Below are the code and all the weights of a small trained network. Each question names an input and a class and asks about switching units off, where a switched-off unit gives its printed mean instead of its output.

import numpy as np


def w(rows, s, z=0):
    codes = np.array(rows[::2]) - 128.0
    scale = np.full(codes.shape[1], s)
    scale[-1] = z or s
    return codes * scale


def f(y):
    return np.maximum(y, 0)


def log_softmax(a):
    a = a - a.max(-1, keepdims=True)
    return a - np.log(np.exp(a).sum(-1, keepdims=True))


def net(x, mask):
    res = np.array(x, float).reshape(1, 8) / 4 @ E
    y = f(res @ A[0][:, :-1].T + A[0][:, -1])
    res = res + np.where(mask, y, B[0][:, -1]) @ B[0][:, :-1]
    return log_softmax(res[-1] @ U[:, :-1].T + U[:, -1])


A, B = {}, {}
E = w([
[157,52,130,114,111,5,105,210,73],'x0',
[135,127,131,128,131,129,141,138,142],'x1',
[118,132,130,134,108,140,115,132,101],'x2',
[128,134,131,142,127,121,121,128,131],'x3',
[126,124,127,127,117,131,123,124,117],'x4',
[125,134,128,141,109,129,98,114,103],'x5',
[121,163,176,151,138,90,246,101,27],'x6',
[158,69,18,216,134,136,182,148,79],'x7',
],0.015)
A[0] = w([
[135,161,70,157,149,206,124,95,148,41],'N0',
[153,69,63,145,129,121,68,181,143,103],'N1',
[176,110,105,113,116,126,119,112,129,107],'N2',
[146,81,110,171,150,59,152,107,98,61],'N3',
[119,182,214,146,152,193,149,105,122,141],'N4',
[146,58,187,107,124,50,112,150,99,51],'N5',
[102,174,188,43,100,98,91,143,154,149],'N6',
[123,179,57,141,102,207,152,73,170,98],'N7',
[146,156,194,59,113,96,82,128,149,92],'N8',
[105,88,113,102,111,198,47,148,208,89],'N9',
[79,69,134,133,111,171,79,138,201,247],'N10',
[147,103,113,127,125,157,68,111,182,150],'N11',
[93,141,92,158,157,194,130,71,156,217],'N12',
[130,142,172,68,119,105,79,164,141,16],'N13',
[52,147,247,96,117,182,150,99,131,142],'N14',
[138,148,178,60,179,129,65,168,110,59],'N15',
[95,164,83,150,93,137,127,124,136,76],'N16',
[65,28,89,157,74,147,156,223,113,118],'N17',
[103,121,120,142,143,68,172,125,92,184],'N18',
[77,199,195,91,144,133,146,56,136,138],'N19',
[171,138,82,156,116,159,167,116,113,7],'N20',
[157,105,70,202,154,157,161,112,100,33],'N21',
],0.011,0.013)
B[0] = w([
[158,46,73,209,148,16,253,195,22,183],'N0',
[198,186,57,104,189,145,31,59,191,206],'N1',
[90,154,110,150,183,106,96,102,112,142],'N2',
[176,118,83,163,176,74,136,134,100,182],'N3',
[147,112,103,72,176,112,47,75,183,219],'N4',
[31,187,194,118,54,229,193,157,112,195],'N5',
[77,170,169,141,79,151,195,160,76,235],'N6',
[75,94,129,193,107,54,211,206,50,218],'N7',
[114,67,132,137,119,145,202,179,52,204],'N8',
[67,179,224,128,104,211,206,131,138,226],'N9',
[132,90,68,202,101,14,175,113,66,251],'N10',
[94,154,124,85,66,141,156,185,104,205],'N11',
[100,141,236,61,83,198,73,178,151,243],'N12',
[172,87,36,155,138,93,210,141,37,167],'N13',
[203,116,130,103,155,100,70,61,198,238],'N14',
[139,129,95,174,94,153,184,148,97,176],'N15',
[131,153,120,142,139,103,139,110,109,141],'N16',
[157,124,69,125,171,115,84,90,150,211],'N17',
[84,118,181,123,78,170,143,118,104,212],'N18',
[134,140,112,65,180,128,74,44,194,235],'N19',
[64,192,185,55,96,198,85,151,225,152],'N20',
[52,158,235,190,55,188,227,153,114,187],'N21',
],0.0075,0.019)
U = w([
[58,186,250,119,95,149,119,144,172,4],'0',
[107,147,83,178,126,71,160,156,105,252],'1',
[178,163,71,113,201,97,15,85,208,152],'2',
],0.011,0.0024)

Each question gives the input, the list of numbers given to net, and the class t.
The units are the neurons (one row each of A and B). Each row of codes is followed by its name. A weight is (code - 128) times the scale printed after its matrix; where a second scale follows, it is the last column's (A, B and U).
mask holds one flag per neuron, in row order. A switched-off neuron (its flag False) gives its mean, the last column of its row in B, instead of its output. The means were averaged over made-up inputs and are rounded, as every weight is.
A unit's drop is (log p(t) with every unit on - log p(t) with that unit switched off) / (log p(t) with every unit on - log p(t) with every unit switched off).
most important unit: the unit with the biggest drop
k most important neurons: the k neurons with the biggest drops, biggest first
drop of u: that unit's drop, to one decimal
input [4,1,-2,8,4,-2,-7,-2], class 1: most important unit => N10
input [-1,-2,-8,-7,-2,4,5,8], class 0: 3 most important neurons => (N21; N20; N10)
input [3,-2,-3,-4,8,3,3,0], class 0: 3 most important neurons => (N10; N0; N7)
input [4,3,-1,5,-4,-5,-7,1], class 2: 2 most important neurons => (N1; N7)
input [8,-1,5,7,7,4,2,0], class 0: 3 most important neurons => (N5; N10; N0)
input [-8,-4,5,-7,-6,0,-1,1], class 1: 2 most important neurons => (N0; N7)
input [-2,4,2,-7,7,-7,1,4], class 0: 2 most important neurons => (N10; N13)
input [4,8,-5,2,1,-3,-1,-8], class 1: 2 most important neurons => (N13; N12)
input [-4,-6,5,3,-2,-5,-1,1], class 1: 2 most important neurons => (N0; N5)
input [6,-4,2,-6,-1,-7,-2,-8], class 1: 2 most important neurons => (N13; N12)
input [-7,7,7,-3,-6,4,-4,4], class 1: 2 most important neurons => (N0; N7)
input [-6,-2,4,4,4,7,4,8], class 0: 4 most important neurons => (N12; N20; N21; N10)
input [3,-8,3,4,-5,-2,-5,-6], class 1: 3 most important neurons => (N13; N10; N12)
input [2,7,1,7,5,0,-2,-5], class 1: most important unit => N12
input [-1,3,-6,-1,6,-2,1,7], class 0: drop of N18 => 0.1
input [8,0,1,-3,-2,-4,-2,2], class 2: drop of N1 => 0.3
input [-5,0,8,4,5,-4,3,7], class 0: drop of N21 => 0.3
